Every row comes from one small tree of marks. The marks that hang from a mark follow it in brackets, in alphabetical order. Every link used is in the known rows. Which tree was each row made from?
Known rows:
A{H{C M{J{R{G{T}}}}}}: [-0.50 -0.09  0.54 -2.80  1.47 -0.30  0.43 -1.47 -0.83 -0.03 -1.03 -0.52
 -0.32  1.54 -2.47  1.35 -3.79  3.74 -0.45  2.02  0.43  3.67 -1.64 -0.62
  2.91 -0.54 -4.03 -0.66  4.63  1.39 -3.95 -2.77 -2.58  0.05 -0.66  2.39
 -0.95 -1.75 -1.27  2.02 -2.85 -0.44  1.01  2.52]
J{A{H} M}: [-2.09  1.01  2.10 -1.25  1.18 -1.36 -0.55  1.83 -0.85  0.21  2.22 -0.03
 -1.09  0.14 -0.50  0.45 -3.84  2.61  0.27  0.70  1.55 -0.39 -1.71  0.49
  1.89  3.07 -2.85 -3.02  1.11 -0.63 -0.39 -1.21 -2.65  3.06  0.02 -0.64
  0.10  0.21  0.37  1.14  1.40  0.50 -1.93 -0.18]
J{A L{H} R{C K}}: [ 2.25 -1.11 -2.36 -1.99 -0.33 -0.84  0.28 -0.30 -2.82  2.87  0.94 -2.20
 -0.91  1.50  3.72  2.42  0.16  3.81  0.41  1.37  1.69 -1.43 -4.18 -0.94
  1.81  4.16 -1.27 -2.22  2.71 -0.38  2.42 -6.03 -1.39  4.22 -1.03  3.74
  1.50  0.62 -4.00  1.39 -0.11  1.08  0.08 -2.15]
M{A C H R{G K}}: [ 2.64 -1.41 -2.29 -2.98 -5.49 -0.19  0.90 -4.55 -1.22 -5.30 -4.66  0.29
  1.06  6.53  3.73 -2.35  4.19  3.73  0.61 -2.93 -0.28  0.66 -4.06 -0.10
  1.12 -4.31 -1.93  1.16 -0.06  2.69 -1.54  0.99 -4.90  3.77 -0.49  3.17
  7.16  1.61 -4.11  2.11 -0.66  2.45  3.71 -3.26]
C{K{L{H{M{J}} U}}}: [ 3.26 -1.45  0.09 -2.10 -2.79 -0.37 -2.02 -0.56 -0.53 -2.68  1.22 -0.39
 -2.28 -2.23 -2.15 -0.26 -2.33 -2.40 -1.95 -2.06  0.00  1.14 -3.65  1.71
  3.23 -5.12 -3.45 -0.42 -0.02  0.16 -1.43 -4.33  0.51  1.70 -0.31  0.17
  5.56 -0.65 -1.26  3.34 -3.58  0.18  0.95 -0.02]
M{C{K} R{H}}: [ 2.65 -0.89 -4.02 -0.06 -2.35 -0.18  1.55 -0.80 -0.87 -0.33 -0.94 -0.01
 -1.24  3.80 -0.87 -1.44 -0.46 -0.27 -0.93 -3.87  1.12 -0.50 -3.02  0.49
  0.09 -2.00 -1.76  0.57  1.72  0.64 -0.80  0.38 -3.27  1.37 -0.54  0.72
  3.92  1.14 -2.59  1.24 -1.47  2.04  1.33  0.58]
A{H{C{K} M{J R}}}: [ 0.90  0.04  0.13 -0.43 -1.01 -1.51  0.14 -1.97 -0.50 -0.06 -0.78  0.54
  0.06  1.56 -0.72  0.25 -4.43 -0.62 -1.67 -3.46  1.18  2.05 -4.33  1.27
  1.79 -1.34 -3.33  0.42  2.40  1.58 -3.79 -2.25 -2.25  0.68 -0.47  0.30
  0.13 -2.26 -3.32  3.42 -4.42  0.82  0.22  4.07]
U{K{L{H{A}} T}}: [ 2.08 -1.39  2.32 -3.19 -3.53  1.03  0.75 -0.97 -0.07  1.16 -1.62 -0.32
 -1.43  4.09  2.69  0.74  1.57 -2.40 -0.96 -2.70 -0.72 -0.82 -2.28  0.51
  4.12 -2.06  1.63  2.69 -0.02 -0.25 -0.68  0.63 -0.75  0.25  0.07  1.70
  2.40 -2.25 -1.37  1.51 -0.01 -0.60  1.35 -1.44]
H{A M{C{K} R}}: [ 0.61 -1.54 -0.04 -1.08 -0.16 -1.61 -0.38 -1.16 -0.73  0.59 -3.41 -0.20
 -0.29  3.37 -2.27  1.27 -2.85  0.75 -0.36 -3.16 -0.09  1.19 -4.26  1.10
  2.06 -0.99 -0.79  2.02  1.15  1.47 -2.64 -0.65 -2.31  1.95 -0.48 -0.11
  3.86 -0.68 -2.82  1.44 -4.39  0.65  0.14  1.12]
L{H{M} U{K}}: [ 1.43 -0.35  1.49 -3.76 -1.44  0.85  0.04 -1.13  0.94  0.47  0.57 -0.46
 -0.06 -2.57 -3.14  0.40 -1.03 -0.91 -0.80 -2.37 -1.31  3.07 -2.37 -1.45
  1.44  0.14 -0.80  0.21  0.96 -0.16  0.16  0.49 -0.86  1.23  0.09 -0.69
  2.75 -1.10 -0.53  0.60 -2.41 -0.55  2.34 -1.45]
M{C J{A{H}}}: [ 0.04 -1.22 -1.63 -1.48  0.03 -0.47 -2.41 -0.94 -0.46 -1.98 -0.79  2.21
  2.19  2.74  1.54 -0.87 -1.41  1.79 -0.20  0.37  0.63 -0.59 -2.01  2.81
  1.83 -1.59 -3.41 -1.69  0.88  0.72 -1.26 -3.67 -1.58  1.10 -0.28  2.12
  1.49 -0.57  0.11  3.05  2.10  1.48  0.14  0.06]
R{C{K} H{A}}: [ 0.87 -0.36 -2.24 -1.94 -2.40 -0.43  1.84 -0.49 -2.25  3.54 -0.80 -1.41
 -1.88  4.68 -2.90 -0.71  0.37  2.82  0.08 -5.92  1.29  4.07 -1.56  0.88
 -1.47  0.49  0.13  0.13  0.38 -0.76 -0.04 -2.01 -0.35  0.05 -0.41  0.67
  1.66 -0.83 -0.56  0.64 -0.74  2.22  0.18  0.21]
G{C{K} T}: [ 1.38 -1.67 -0.32  0.60  1.04  0.09 -0.69 -1.75 -1.24  0.22 -2.92 -0.90
  1.52 -0.13 -2.70  0.67 -3.56  0.53 -0.95  0.48  0.19 -0.54 -0.24  0.03
  2.67 -1.38 -2.54 -0.52  2.32  1.05 -1.48 -1.52 -2.70 -0.65 -0.38  2.37
  1.73 -0.17  0.17  0.29 -0.55  0.63 -0.92  2.08]
M{A C{K} H}: [ 2.17 -1.48 -1.59 -1.16 -0.61 -1.11 -2.99 -2.40 -0.68 -2.79 -4.90  0.36
  1.88  5.43  3.67 -3.36  0.60  0.59  0.20 -2.12 -0.53 -0.73 -2.83  3.21
  2.18 -6.83 -3.08 -0.05  1.05  1.41 -0.74 -1.92 -3.39  0.20  0.54  2.85
  6.92 -0.43 -1.70  0.71  0.64  1.82  2.33 -0.98]
M{J{A} R{H}}: [ 2.65  0.39 -4.09 -0.40 -2.61  0.79  0.23 -1.15 -1.54 -1.36  0.28  1.48
 -0.79  1.52  1.33 -1.38 -1.19  0.76 -1.29 -3.53  1.09  0.46 -2.00 -0.05
  0.64  0.60 -3.35 -2.44 -0.08  1.82 -0.87 -0.74 -1.49  2.98  0.04  1.91
  1.46  0.59  0.15  1.59  0.48  1.16 -0.44 -1.23]
L{C U{K{T}}}: [ 2.50 -3.00  3.88 -2.84 -2.90  1.83  0.75  0.56  2.31 -1.00 -0.01 -0.21
 -0.46  1.64  0.86  1.36 -0.60 -2.17 -0.55  0.15 -1.85 -0.38 -2.06 -1.05
  0.93 -1.01 -1.70 -0.79  1.72 -0.29  1.24  0.58 -1.02  0.44 -1.06 -0.54
  3.97  0.28 -3.28 -1.39  0.91  0.96  0.66 -0.47]
J{L{C{K{T}} U} M R}: [ 2.90 -2.85  2.55 -1.86  1.10 -0.41 -0.43  3.85  0.05 -1.09  3.17 -3.01
 -4.56  1.19 -0.74  2.80 -3.76 -0.80  0.22  5.38  0.75 -4.11 -4.38 -0.83
  5.63  0.07 -6.47 -3.96  6.31 -0.17  1.44 -4.64 -3.08  3.82 -0.91 -2.01
  4.55  2.43 -5.93 -3.30 -0.88  0.23 -2.47  0.08]
M{C J{A R{G}}}: [ 2.26 -1.71 -4.08 -2.54  2.30  0.69 -1.29  0.51 -1.06 -2.10 -0.61  0.63
  0.63  2.94  0.82  0.27 -0.94  4.02  0.73  3.63 -0.03 -0.59 -1.26  0.76
  1.23 -0.93 -4.47 -3.25  2.53  1.05 -0.26 -5.20 -2.30  2.33 -0.79  4.22
  2.77  0.44 -0.12  1.47  0.35  1.03 -0.19 -1.70]
K{L{C H U} T}: [ 1.79 -3.63  4.17 -3.36 -6.09  0.68  0.41  0.21  1.30 -3.75  1.12 -0.91
 -2.57  0.00  3.51  0.96 -1.93 -2.61 -1.57  1.37 -0.39 -0.75 -3.58  0.83
  4.67 -2.72 -1.95  0.33  1.13 -1.07  0.23 -1.76  0.29  1.17 -1.24  0.83
  7.96  1.59 -4.08  1.51  1.08  0.45  2.75 -1.56]
L{C H{A M} U{K{T}}}: [ 1.26 -2.91  6.05 -5.99 -3.13  1.07  0.47 -0.60  1.85  0.54 -1.91 -1.14
  0.27  1.36 -2.47  1.80 -3.10  0.35 -1.02 -1.28 -1.82  3.26 -4.53 -0.98
  3.02  0.46 -0.98  0.56  2.54 -0.28 -0.28  1.01 -0.41  1.06 -0.68  0.24
  5.63 -1.64 -3.00  0.32 -1.18  0.09  2.45 -1.79]
M{J{A} R{H{C{K}}}}: [ 3.03  0.50 -4.17  0.20 -2.10  0.58 -0.12 -0.97 -1.82  0.35 -0.33  0.83
 -0.17  2.84  1.62 -0.69 -2.84  0.10 -1.67 -3.84  1.38  1.04 -3.85  1.12
  0.71  0.33 -4.53 -1.74  1.51  1.66 -1.44 -2.90 -2.71  2.66 -0.49  2.84
  1.35 -1.19 -1.30  2.23 -1.21  1.86 -0.48  1.19]
U{K{L{C H{M{A}}} T}}: [ 3.59 -2.71  5.75 -4.45 -3.99  0.21 -0.30 -1.50  1.26 -0.14 -3.15 -0.37
  0.27  3.48  2.72  0.10 -1.24 -2.35 -1.58 -4.00 -1.53 -1.31 -3.37  0.10
  3.49 -5.24 -0.83  1.42  0.41  0.18 -1.00  0.87  0.72  1.37  0.08  3.57
  5.92 -0.32 -2.45  1.47 -1.13 -0.72  2.54 -0.44]
C{K{L{U}}}: [ 1.83 -1.59 -0.23  0.14 -2.53 -0.23 -1.19  1.28 -0.32 -2.06  1.88 -0.69
 -3.63 -0.33  0.89  0.31 -1.09 -2.91 -1.21 -0.57 -0.04 -0.69 -2.11  1.50
  1.78 -3.26 -1.73  0.08 -0.19 -0.62 -0.19 -3.94 -0.82  1.22 -0.72 -1.54
  5.16  0.48 -2.37  1.19 -2.14  0.89 -0.48  0.53]
R{C G K{T}}: [ 2.99 -0.43  0.41 -3.74 -5.05  0.65  5.08 -1.92 -1.20 -1.21 -0.40 -2.28
 -1.14  3.33 -0.53  2.48  5.47  3.58  0.84 -2.60  0.39  1.91 -1.31 -1.29
 -2.03 -0.52  0.11  0.53 -1.35  0.28  0.04  0.31 -1.23  1.72 -1.92  2.69
  0.06  1.52 -3.34  2.06 -0.72  1.97  0.54 -0.59]
M{A C{K} H R}: [ 3.30 -1.91 -3.00 -0.10 -2.05 -1.27 -2.21 -3.45 -0.82 -3.96 -5.16  1.12
  0.87  5.70  5.15 -3.49  0.29 -0.38 -0.28 -3.54 -0.22 -1.27 -4.28  2.37
  2.69 -6.34 -2.99  0.09  1.26  2.51 -1.13 -0.96 -4.71  1.45  0.28  2.39
  7.87  0.66 -3.93  0.79 -0.36  2.16  2.30 -1.14]
K{L{C H{M} U} T}: [ 1.67 -3.18  5.66 -4.30 -5.69  0.09  0.71 -0.11  1.27 -3.12  0.67 -1.48
 -2.67 -1.06  1.88  1.86 -3.59 -2.35 -1.75  0.17 -0.67  0.22 -3.97  0.51
  5.01 -2.86 -2.43  0.60  0.75 -0.69 -0.92 -1.36  0.56  1.92 -1.12  0.88
  8.12  1.67 -3.65  1.89 -1.14 -0.33  3.07 -0.72]
C{K{L{H U}}}: [ 2.07 -1.53 -0.26 -0.94 -3.10 -0.20 -1.32  0.53 -0.31 -2.12  1.78 -0.86
 -2.90 -1.39  0.01 -0.50 -1.44 -2.24 -1.66 -0.59  0.28  0.23 -3.18  1.44
  2.42 -3.20 -1.48  0.11  0.59 -1.03  0.09 -3.65 -0.51  0.96 -0.59 -0.46
  5.98 -0.04 -2.43  2.37 -1.81  0.81  1.06 -0.68]
M{C{K} H}: [ 1.45 -0.75 -1.82 -0.85 -0.20 -0.66 -1.24 -1.55 -0.91 -0.68 -2.99 -0.18
  0.95  2.90  1.06 -1.71 -0.18  0.33  0.18 -0.34 -0.05 -0.76 -2.15  2.33
  1.23 -4.76 -2.25 -0.17  0.68  0.51 -0.52 -1.37 -3.34 -0.51 -0.16  1.62
  4.06 -0.86 -0.73  1.21  0.29  1.54  2.38 -0.24]
K{C L{H{A M} U} T}: [-0.83 -3.21  3.35 -4.15 -4.22 -0.19  1.48 -1.01 -0.31 -1.55 -0.09 -1.09
 -3.13  0.05  3.71  2.55 -2.07 -2.41 -1.34 -3.64 -0.94  1.42 -3.86  2.13
  7.08 -0.76 -0.70  1.93  0.51 -0.52 -2.23 -2.97 -1.37  2.18 -0.51  2.03
  7.58  0.83 -3.15  1.46 -2.49 -0.65  1.45 -1.96]
U{K{C L{H} T}}: [ 2.05 -2.31  1.66 -2.54 -2.72  1.00  1.82 -1.38  0.11  1.49 -1.04  0.16
 -0.60  1.85  4.42  0.73  1.26 -3.95 -1.33 -5.01 -1.11 -2.23 -1.94  0.82
  3.58 -2.97  0.99  1.49  0.06 -0.72 -0.45 -0.21 -1.26  0.45 -0.07  4.14
  2.90 -0.39 -1.54  1.44 -0.59 -0.55  1.19 -1.14]
J{A L{U} M{R{C{K}}}}: [ 1.67 -0.77 -1.99  0.02 -1.81 -1.41 -1.78  0.84 -2.13 -0.60  3.28 -0.77
 -3.45 -1.35  0.41  2.01 -1.70  0.33  0.30 -1.08  1.62 -1.62 -4.87  0.08
  3.39  2.43 -5.53 -3.64  1.52  0.59  1.37 -5.62 -4.31  6.82 -0.92 -2.82
  2.69  3.81 -4.53 -1.94 -0.81  1.25 -3.46 -0.18]

Which tree is each row?
[ 2.33 -0.83  1.10 -0.99 -3.36 -0.70 -1.42 -2.14 -1.01 -2.15 -3.90 -0.78
 -0.53  6.09  8.72 -1.35 -0.34 -2.39 -0.75 -2.56 -0.35 -0.84 -3.60  3.69
  5.03 -6.11 -3.19  1.48  0.81  1.41 -1.90 -3.09 -3.42  0.43  0.12  3.64
  6.21 -1.47 -3.43  0.96 -0.34  0.94  2.14  0.83]
M{A H{C{K{L T}}}}
[ 2.45 -3.54  4.61 -3.55 -6.73 -0.04  1.25 -0.83  1.16 -3.91  0.50 -0.95
 -3.38 -0.98  2.89  1.80 -3.78 -3.04 -2.10 -0.90 -0.46 -0.17 -4.92 -0.07
  5.38 -2.42 -2.45  0.70  0.95  0.10 -1.19 -0.63 -0.42  2.81 -1.33  0.48
  8.85  2.41 -5.27  1.99 -1.80 -0.07  3.01 -0.83]
K{L{C H{M{R}} U} T}
[ 1.69 -2.42  0.01 -0.37 -1.42 -0.17 -1.18 -2.20 -1.66 -0.22 -2.43 -0.97
  0.45 -0.62 -1.32  0.15 -4.03 -0.50 -1.75 -0.04  0.60 -0.86 -1.49  0.69
  4.88 -3.03 -2.14  0.50  1.82  0.28 -1.79 -2.74 -1.91  0.02 -0.42  3.45
  4.44 -0.19 -0.06  2.33 -0.89  0.25  0.87  1.12]
G{C{K{L{H}}} T}
[ 3.46 -1.66 -0.31 -1.84  0.75 -1.28 -3.36 -2.10 -0.12 -2.48 -3.77  0.95
  2.37  3.31 -1.42 -1.32 -1.06 -0.17 -0.45 -3.95 -0.81  0.05 -2.97  2.81
  1.95 -7.26 -4.47 -0.24  0.54  2.26 -2.44 -2.86 -0.14  1.46  0.48  2.74
  4.26 -0.37 -0.60  1.75 -2.87  0.52  0.19  1.27]
H{M{A C{K} J}}
[ 0.05 -3.63  3.00 -1.40 -4.44  0.16 -1.11  1.06  0.91 -2.08  1.75  0.08
 -2.46 -0.28  2.01  0.57 -2.39 -1.80 -0.72  1.13 -0.69 -0.39 -1.96  0.48
  2.14 -1.90 -1.57 -0.06 -0.12 -1.13  0.24 -3.33  1.14  2.01 -1.15 -1.27
  6.76  1.83 -2.30  0.33 -0.18  0.74  1.40 -0.43]
K{L{C U}}
[-0.11  0.53 -1.48 -2.99 -1.87 -0.92 -1.07 -1.15 -1.27 -0.71 -1.02 -1.03
  0.90 -1.51 -1.26  1.09 -2.24  4.47 -0.90  1.33  1.07 -0.26 -4.11 -0.29
  2.59  1.43 -3.04 -0.22  1.82  0.84 -1.25 -1.85 -3.15  4.85 -0.35  1.55
  2.36  2.93 -2.63  1.16 -1.73 -0.81  1.19 -1.39]
J{A L{H{M{C R{G}}}}}
[ 1.90 -0.60  1.40 -3.84 -4.49  1.27  5.50 -1.61 -0.91 -2.44 -0.96 -2.75
  0.49  2.77 -0.62  2.50  1.81  2.92  0.00 -0.09  0.54  0.06 -0.81 -1.50
  0.81  1.34 -0.96  1.09 -0.01  0.86 -1.30  0.97 -2.88  1.98 -1.27  2.93
  1.57  1.14 -2.12  2.05 -1.32  1.31  0.35 -0.38]
R{G{C} K{T}}
[ 2.78 -2.04  3.54 -0.88 -0.91 -0.04  0.41  1.15  1.09 -0.65 -1.62 -1.27
 -0.02  1.95 -0.28  0.87 -2.71 -0.59 -1.19  0.67 -0.18 -1.73 -2.55  0.65
 -0.16 -2.95 -2.05 -1.15  1.94 -0.33  0.11 -0.06 -0.08 -0.73 -1.06  1.53
  3.12  0.05 -3.39  0.65  0.03  1.22 -0.47  1.42]
L{C{K{T}}}
[ 1.93 -0.53  2.51 -3.82 -3.87  0.00  4.88 -2.00 -0.99  0.00 -2.12 -2.06
 -0.69  4.77  2.12  1.15  1.36  0.42 -0.90 -8.60 -0.28  0.86 -2.82  0.04
  1.45 -1.24 -1.32  1.14 -0.03  1.01 -2.20  1.92 -1.60  2.90  0.09  4.97
  4.16  1.03 -2.22  1.62 -2.74  0.76  0.91 -0.68]
R{H{M{A}} K{C T}}
[ 1.53 -0.58 -1.32 -2.58 -1.69 -1.27  0.67 -1.99 -0.35 -3.17 -1.19  0.59
 -0.24  1.79 -4.36 -0.76 -2.03  2.41 -1.14 -2.38  0.99  1.65 -3.33  0.62
  0.55 -3.74 -3.49 -0.27  1.68  1.64 -3.76 -0.86 -2.76  1.38 -0.61  0.24
  2.14  0.44 -2.71  3.76 -3.68  1.12  0.72  1.72]
A{H{M{C{K} J R{G}}}}
[ 1.61 -0.27  2.11 -2.86 -1.85  0.00  0.69 -0.58  0.52 -0.82  0.24 -2.24
 -0.69 -1.42 -0.32  2.10 -3.54 -1.67 -1.49 -0.71 -0.20  3.14 -4.80  1.12
  3.64 -0.30 -3.34  0.87  3.13  0.05 -1.17 -2.17 -2.55  0.60 -0.94  0.94
  3.93 -1.43 -3.79  1.60 -3.32  0.27  2.06  1.34]
L{H{C{K{T}} M} U}
[ 4.53  0.49 -1.28 -3.14 -2.16 -0.28  1.98 -1.10 -2.16  1.18 -0.70 -1.47
 -1.53  2.29 -1.32  0.74 -1.34  1.21 -1.00 -6.89  1.00  2.19 -2.19  1.44
 -0.16 -2.46 -4.43 -2.33 -0.66  0.89 -1.18 -2.48 -0.70  1.51 -0.54  3.70
  1.47  0.31 -0.19  2.14 -1.44  1.50 -0.55  1.56]
R{C{K{T}} H{M{J{A}}}}
[ 1.43 -1.40 -0.87 -1.23  2.89 -1.04  1.25  1.12 -1.65  2.23  2.30 -1.05
 -2.90  1.53 -0.13  1.36 -0.95  1.11  2.22 -0.20  0.91 -0.26 -0.67 -1.24
  1.89  1.95 -2.20 -3.17  2.30 -0.33  1.62 -3.56 -1.07  2.48 -0.49  0.76
  0.71  1.03 -0.69 -1.47 -0.55  0.57 -1.12 -0.29]
J{M R{C}}
[-0.08 -0.34  1.39 -2.33  0.40 -0.45 -1.33 -1.39 -0.75  0.36 -2.06  0.42
  0.58  1.40 -3.37  0.84 -1.63  1.45 -0.04 -2.14 -0.50  2.82 -1.45  0.87
  2.19 -0.75 -1.35  0.45 -0.49  1.58 -2.73 -1.26  1.31  1.09  0.45  0.17
  0.07 -2.11  1.32  1.04 -2.55 -0.73 -0.56  0.11]
H{A M{J}}
[-1.45 -1.06  1.02 -2.75 -3.02 -0.25  0.09 -1.95 -0.11  0.09 -0.44 -0.53
 -0.55 -0.25 -0.04  1.62 -3.79  0.36 -0.74 -1.65 -0.20  5.58 -5.45 -0.01
  4.45  4.00 -1.13  2.24  2.83  0.71 -1.83 -1.84 -2.35  2.45 -0.70 -0.79
  4.53 -1.57 -3.65  1.00 -3.71  0.16  2.73 -0.60]
L{H{A C M{R}} U}
[ 1.49 -2.21  0.77 -1.90 -1.45  1.72  1.83 -0.34  1.11 -0.48  0.52  0.17
 -0.94  0.79  2.93  1.60  1.57 -3.50 -0.35 -3.12 -1.95 -0.47 -1.19 -0.04
  2.04 -0.32 -0.85 -0.25  1.06 -0.03  0.52 -0.34 -2.93  0.53 -0.45  0.52
  2.56  0.42 -2.48 -1.58 -0.28  0.46 -0.57 -0.97]
L{U{K{C T}}}
[ 0.95 -2.70  2.09 -3.14 -2.80  0.88  1.46 -1.40 -0.26  2.16 -1.99  0.11
 -0.66  3.66  3.97  1.08  1.12 -2.84 -1.07 -5.09 -1.16 -1.09 -2.55  1.19
  4.47 -1.79  1.81  2.30  0.35 -0.67 -0.97 -0.50 -1.26  0.56  0.02  3.72
  3.34 -1.51 -1.59  1.30 -0.66 -0.47  0.91 -1.75]
U{K{C L{H{A}} T}}
[ 3.10 -0.28  0.13 -2.10  1.52 -0.29  1.82  1.90 -1.30  0.78  0.40 -2.53
 -3.36  7.06  2.45  0.20 -2.44 -0.17  0.42 -1.50  1.13 -0.64 -3.23  0.40
  4.73 -0.32 -5.22 -1.86  5.69  0.64 -0.42 -2.40 -4.05  2.48  0.24  3.02
  3.93 -0.54 -2.76 -1.38 -1.36  0.80 -0.68  0.70]
J{M{A} R{H{C{K{T}}}}}
[-1.11 -2.39  3.38 -2.99 -1.49 -0.14 -0.97 -0.33  0.59  1.19 -2.23 -0.24
  1.94  1.49 -2.23 -0.53 -3.24  3.16 -0.59  1.16  0.03  2.49 -3.19  0.05
  0.89  1.19  0.65  0.08  2.30 -1.07  0.15 -0.08  1.67 -0.07 -0.40  1.54
  3.75 -1.52 -1.26  1.42  1.00  0.65  2.23 -2.03]
L{C H{A}}
[ 0.65 -0.96  1.33 -5.86 -8.61  1.49  6.66 -1.24 -2.52 -0.80 -0.59 -3.50
 -2.87  6.93 -0.35  1.86  1.62  3.72 -0.54 -3.15  1.39  1.76 -1.52 -0.78
  2.94  1.57 -0.16  3.21 -0.64  0.17 -2.84  0.14 -2.63  3.39 -1.02  2.69
  4.70  0.70 -1.22  3.00 -1.69  1.46  1.65 -1.46]
R{G{C} H{A} K{L T}}
[ 0.00 -1.42  0.53 -3.59 -1.61 -0.20 -0.55 -1.24  0.67 -1.90  0.37 -0.45
  0.38 -2.33 -2.35  0.37 -1.91  0.20 -0.35 -0.24 -0.58  2.83 -3.06  0.44
  2.89 -0.54 -2.08  0.55  1.49 -0.17 -0.43 -1.35 -1.18  1.55 -0.44 -0.14
  5.16  0.70 -1.26  1.30 -1.65  0.08  3.41 -1.41]
L{H{M{C}} U}
[ 0.71 -2.79  4.72 -3.25 -3.61 -1.31 -2.02 -1.09  0.50 -1.02 -1.99 -0.23
  0.35  0.53  1.03 -0.92 -3.95  0.05 -1.43 -2.07 -0.43  0.39 -3.39  0.76
  2.82 -4.04 -1.17  0.81  0.09 -0.44 -1.29 -1.55  2.56  2.11 -0.02  2.81
  7.43  0.86 -1.53  2.42 -1.65 -0.49  3.25 -0.72]
K{L{C H{M{A}}}}
